Below are the code and all the weights of a small trained network. Each question names an input and a target symbol and asks about switching units off, where a switched-off unit gives its printed mean instead of its output.

import numpy as np


def w(rows, s, z=0):
    codes = np.array(rows[::2]) - 128.0
    scale = np.full(codes.shape[1], s)
    scale[-1] = z or s
    return codes * scale


def f(y):
    return y / 2 * (1 + np.tanh(0.7978845608 * (y + 0.044715 * y**3)))


def softmax(a):
    e = np.exp(a - a.max(-1, keepdims=True))
    return e / e.sum(-1, keepdims=True)


def log_softmax(a):
    a = a - a.max(-1, keepdims=True)
    return a - np.log(np.exp(a).sum(-1, keepdims=True))


def net(x, mask):
    ids = ['αβγδεζηθλμξπτφψω'.index(c) for c in x.split()]
    T = len(ids)
    res = E[ids] + P[:T]
    u = 0
    for l in range(2):
        q, k, v = (res @ M[l].T for M in (Q, K, V))
        z = softmax(np.where(np.tri(T) > 0, q @ k.T / 2**0.5, -1e9)) @ v
        res = res + np.where(mask[u], z, O[l][:, -1]) @ O[l][:, :-1]
        u += 1
        y = f(res @ A[l][:, :-1].T + A[l][:, -1])
        res = res + np.where(mask[u : u + 8], y, B[l][:, -1]) @ B[l][:, :-1]
        u += 8
    return log_softmax(res[-1] @ U[:, :-1].T + U[:, -1])


Q, K, V, O, A, B = {}, {}, {}, {}, {}, {}
E = w([
[76,174,87,145],'α',
[100,146,124,103],'β',
[100,201,89,129],'γ',
[121,118,158,108],'δ',
[120,121,90,140],'ε',
[161,140,139,135],'ζ',
[154,128,132,109],'η',
[74,121,86,135],'θ',
[112,95,117,128],'λ',
[107,67,88,140],'μ',
[28,90,103,152],'ξ',
[209,92,182,91],'π',
[195,144,41,251],'τ',
[185,31,167,154],'φ',
[41,174,81,24],'ψ',
[174,225,155,243],'ω',
],0.016)
P = w([
[254,150,199,74],'0',
[183,116,173,139],'1',
[165,107,167,144],'2',
[184,116,114,173],'3',
[127,114,120,153],'4',
[191,118,89,182],'5',
[191,132,96,178],'6',
[138,132,87,181],'7',
[68,79,151,137],'8',
[119,127,90,191],'9',
[88,109,126,173],'10',
],0.0041)
Q[0] = w([
[132,132,3,177],'0.h0',
[109,5,15,48],'0.h0',
],0.0042)
K[0] = w([
[144,241,160,109],'0.h0',
[177,254,79,202],'0.h0',
],0.0029)
V[0] = w([
[141,48,159,56],'0.h0',
[74,95,72,2],'0.h0',
],0.0087)
O[0] = w([
[200,28,177,73,1],'0.h0',
[108,83,13,2,19],'0.h0',
],0.0087,0.00078)
A[0] = w([
[156,36,89,145,208],'0.n0',
[90,22,147,229,230],'0.n1',
[114,146,80,152,112],'0.n2',
[82,125,103,115,206],'0.n3',
[43,51,71,33,157],'0.n4',
[145,177,93,146,3],'0.n5',
[153,182,102,164,81],'0.n6',
[130,254,138,247,170],'0.n7',
],0.0084,0.0032)
B[0] = w([
[255,131,130,134,187],'0.n0',
[179,124,120,155,228],'0.n1',
[80,142,46,87,151],'0.n2',
[182,115,119,108,168],'0.n3',
[78,218,20,196,199],'0.n4',
[91,139,49,137,126],'0.n5',
[55,108,127,116,148],'0.n6',
[57,164,191,132,254],'0.n7',
],0.0065,0.007)
Q[1] = w([
[175,206,175,254],'1.h0',
[176,146,24,31],'1.h0',
],0.0051)
K[1] = w([
[83,115,116,112],'1.h0',
[57,144,219,1],'1.h0',
],0.0064)
V[1] = w([
[69,13,86,139],'1.h0',
[153,147,84,254],'1.h0',
],0.0068)
O[1] = w([
[22,129,205,255,69],'1.h0',
[167,106,31,238,254],'1.h0',
],0.0073,0.0049)
A[1] = w([
[202,43,90,97,130],'1.n0',
[86,255,77,153,204],'1.n1',
[161,106,163,134,54],'1.n2',
[68,173,53,138,172],'1.n3',
[21,142,138,100,102],'1.n4',
[85,204,124,139,254],'1.n5',
[201,66,246,131,97],'1.n6',
[141,156,32,30,122],'1.n7',
],0.008,0.0046)
B[1] = w([
[58,44,158,64,177],'1.n0',
[190,74,130,105,251],'1.n1',
[1,145,13,236,130],'1.n2',
[164,148,178,113,220],'1.n3',
[117,194,37,122,150],'1.n4',
[201,87,144,141,206],'1.n5',
[99,157,157,187,164],'1.n6',
[138,15,214,176,171],'1.n7',
],0.0076,0.012)
U = w([
[200,74,191,105,234],'α',
[156,97,125,131,136],'β',
[114,108,78,121,88],'γ',
[99,102,246,89,3],'δ',
[69,92,212,59,138],'ε',
[94,89,4,97,151],'ζ',
[127,165,26,208,97],'η',
[95,221,231,184,114],'θ',
[86,100,123,92,54],'λ',
[130,103,147,84,122],'μ',
[158,179,212,2,88],'ξ',
[23,153,203,71,155],'π',
[105,232,147,224,131],'τ',
[152,8,70,42,15],'φ',
[65,72,175,186,96],'ψ',
[119,221,144,84,140],'ω',
],0.007,0.0066)

Each question gives the input, a string of symbols that net reads in full, and the target symbol t.
The units are the heads (2 rows each of Q, K, V and O) and the neurons (one row each of A and B). Each row of codes is followed by its name. A weight is (code - 128) times the scale printed after its matrix; where a second scale follows, it is the last column's (O, A, B and U).
mask holds one flag per unit, layer by layer, with each layer's heads first. A switched-off unit (its flag False) gives its mean, the last column of its rows in O or B, instead of its output. The means were averaged over made-up inputs and are rounded, as every weight is.
A unit's drop is (log p(t) with every unit on - log p(t) with that unit switched off) / (log p(t) with every unit on - log p(t) with every unit switched off).
The circuit of an input: a set's keep is (log p(t) with only the set's units on - log p(t) with every unit switched off) / (log p(t) with every unit on - log p(t) with every unit switched off). Starting from the 12 units with the biggest drops (on a tie, the unit counted first), units are removed one at a time, each time the one whose removal leaves the highest keep (on an exact tie, the one counted first), for as long as the keep stays at least 0.8.
circuit, biggest first: the units of the circuit, biggest drop first
most important unit: the unit with the biggest drop
k most important neurons: the k neurons with the biggest drops, biggest first
k most important neurons of layer l: the k neurons of layer l with the biggest drops, biggest first
drop of u: that unit's drop, to one decimal
input δ μ ψ α, target α: 4 most important neurons -> 1.n7, 0.n4, 1.n3, 1.n1
input ζ ψ γ, target α: 2 most important neurons -> 1.n7, 0.n4
input ψ α γ ψ ψ ζ ψ α ψ, target φ: 4 most important neurons -> 1.n1, 0.n4, 1.n7, 1.n4
input μ θ ξ α μ ξ η λ φ α ψ, target α: circuit, biggest first -> 1.n7, 1.n3, 1.n1, 0.n4
input α τ φ μ, target η: circuit, biggest first -> 0.h0, 1.h0
input μ ξ α θ ω α ω α, target τ: 3 most important neurons -> 0.n7, 1.n4, 1.n0
input μ φ ω, target θ: 2 most important neurons -> 0.n7, 0.n4
input μ μ β φ γ α ζ β ψ μ ψ, target α: most important unit -> 1.n7
input θ ξ ψ π ε τ ω ζ γ φ φ, target ψ: 4 most important neurons -> 1.n0, 0.n4, 1.n6, 1.n2
input ψ ζ ψ, target φ: 4 most important neurons -> 0.n4, 1.n1, 1.n7, 1.n4
input τ δ ψ α η ψ μ μ μ α γ, target α: 4 most important neurons -> 1.n7, 1.n1, 1.n3, 1.n5
input δ μ θ ψ μ, target φ: 2 most important neurons of layer 0 -> 0.n7, 0.n0
input μ μ φ, target ψ: 3 most important neurons -> 1.n6, 1.n2, 1.n0
input τ β τ τ, target τ: 2 most important neurons of layer 1 -> 1.n3, 1.n0
input ω τ φ ω θ μ φ, target τ: 2 most important neurons of layer 0 -> 0.n7, 0.n6
input α θ φ ζ τ ω ζ φ, target τ: most important neuron of layer 0 -> 0.n7
input δ δ ψ φ ψ μ, target φ: drop of 0.h0 -> 0.7
